Below are the code and all the weights of a small trained network. Each question names an input and a class and asks about switching units off, where a switched-off unit gives its printed mean instead of its output.

import numpy as np


def w(rows, s, z=0):
    codes = np.array(rows[::2]) - 128.0
    scale = np.full(codes.shape[1], s)
    scale[-1] = z or s
    return codes * scale


def norm(h):
    return h / np.sqrt((h * h).mean(-1, keepdims=True) + 1e-5)


def f(y):
    return y / 2 * (1 + np.tanh(0.7978845608 * (y + 0.044715 * y**3)))


def log_softmax(a):
    a = a - a.max(-1, keepdims=True)
    return a - np.log(np.exp(a).sum(-1, keepdims=True))


def net(x, mask):
    res = np.array(x, float).reshape(1, 6) / 4 @ E
    u = 0
    for l in range(3):
        y = f(norm(res) @ A[l][:, :-1].T + A[l][:, -1])
        res = res + np.where(mask[u : u + 6], y, B[l][:, -1]) @ B[l][:, :-1]
        u += 6
    return log_softmax(norm(res)[-1] @ U[:, :-1].T + U[:, -1])


A, B = {}, {}
E = w([
[93,134,103,142,155],'x0',
[126,128,132,126,124],'x1',
[79,139,202,139,22],'x2',
[94,176,254,108,165],'x3',
[77,57,85,65,164],'x4',
[136,126,139,127,124],'x5',
],0.0062)
A[0] = w([
[73,148,188,166,50,108],'L0N1',
[87,122,108,129,96,242],'L0N2',
[80,156,254,142,236,5],'L0N3',
[186,142,82,115,200,191],'L0N4',
[139,216,211,14,200,113],'L0N5',
[169,142,109,138,222,76],'L0N6',
],0.0068,0.0016)
B[0] = w([
[167,59,182,90,170,219],'L0N1',
[54,108,237,164,165,168],'L0N2',
[73,119,140,109,2,253],'L0N3',
[65,55,222,161,107,216],'L0N4',
[50,132,123,45,47,249],'L0N5',
[210,83,233,200,81,186],'L0N6',
],0.0069,0.0037)
A[1] = w([
[176,139,112,123,196,9],'L1N1',
[67,95,117,126,144,218],'L1N2',
[100,165,79,108,83,89],'L1N3',
[199,107,172,160,81,149],'L1N4',
[97,157,156,62,108,140],'L1N5',
[117,78,100,2,153,118],'L1N6',
],0.0099,0.0013)
B[1] = w([
[77,43,140,117,141,120],'L1N1',
[184,194,171,134,147,221],'L1N2',
[95,114,255,105,122,145],'L1N3',
[114,141,142,126,204,253],'L1N4',
[114,139,141,12,162,245],'L1N5',
[140,241,148,235,166,241],'L1N6',
],0.0065,0.004)
A[2] = w([
[144,26,40,196,90,227],'L2N1',
[116,107,162,154,81,1],'L2N2',
[99,166,209,54,98,233],'L2N3',
[132,165,133,208,100,86],'L2N4',
[178,158,30,51,95,111],'L2N5',
[167,143,156,2,140,96],'L2N6',
],0.0072,0.0025)
B[2] = w([
[64,169,118,20,100,179],'L2N1',
[154,95,159,99,95,127],'L2N2',
[117,91,117,170,202,254],'L2N3',
[161,186,93,100,141,143],'L2N4',
[3,79,9,72,99,114],'L2N5',
[246,127,174,159,167,167],'L2N6',
],0.0054,0.0074)
U = w([
[240,176,141,145,196,220],'0',
[106,80,83,9,15,253],'1',
[201,3,181,162,172,6],'2',
[215,153,152,132,167,28],'3',
],0.0055,0.0017)

Each question gives the input, the list of numbers given to net, and the class t.
The units are the neurons (one row each of A and B). Each row of codes is followed by its name. A weight is (code - 128) times the scale printed after its matrix; where a second scale follows, it is the last column's (A, B and U).
mask holds one flag per neuron, layer by layer. A switched-off neuron (its flag False) gives its mean, the last column of its row in B, instead of its output. The means were averaged over made-up inputs and are rounded, as every weight is.
A unit's drop is (log p(t) with every unit on - log p(t) with that unit switched off) / (log p(t) with every unit on - log p(t) with every unit switched off).
The circuit of an input: a set's keep is (log p(t) with only the set's units on - log p(t) with every unit switched off) / (log p(t) with every unit on - log p(t) with every unit switched off). Starting from the 12 units with the biggest drops (on a tie, the unit counted first), units are removed one at a time, each time the one whose removal leaves the highest keep (on an exact tie, the one counted first), for as long as the keep stays at least 0.8.
units of the circuit, in order: the units of the circuit, biggest drop first
unit that matters most: the unit with the biggest drop
top k neurons: the k neurons with the biggest drops, biggest first
k most important neurons of layer l: the k neurons of layer l with the biggest drops, biggest first
drop when u is switched off: that unit's drop, to one decimal
input [4,-7,8,-4,5,7], class 2: unit that matters most : L0N2
input [8,-8,-4,6,-5,-2], class 1: units of the circuit, in order : (L0N3, L0N5)
input [7,-1,1,-4,8,-7], class 0: units of the circuit, in order : (L1N6, L1N2)
input [-6,-6,0,-5,4,6], class 3: 2 most important neurons of layer 0 : (L0N6, L0N3)
input [-3,2,-5,-6,-5,-3], class 1: 3 most important neurons of layer 1 : (L1N6, L1N2, L1N3)
input [-6,-2,7,-6,8,-2], class 0: 2 most important neurons of layer 2 : (L2N1, L2N4)
input [-8,3,-8,8,-2,-3], class 1: top 2 neurons : (L0N5, L0N3)
input [-6,-6,-1,-4,-2,2], class 1: 2 most important neurons of layer 1 : (L1N6, L1N2)
input [-1,5,5,0,8,-3], class 0: 2 most important neurons of layer 0 : (L0N4, L0N3)
input [-2,-1,-6,-7,-1,7], class 1: top 2 neurons : (L2N1, L1N6)
input [5,-8,4,1,5,0], class 0: 2 most important neurons of layer 0 : (L0N4, L0N6)
input [2,3,-2,-4,-2,-3], class 1: top 3 neurons : (L2N1, L1N6, L2N3)
input [-4,-8,-1,-4,5,5], class 0: drop when L0N4 is switched off : 0.0
input [-6,-1,1,0,8,-1], class 0: drop when L1N6 is switched off : 0.2
input [-8,3,-2,1,6,-1], class 0: units of the circuit, in order : (L1N6)
input [-4,-4,-3,-5,-2,-4], class 1: drop when L1N6 is switched off : 0.9
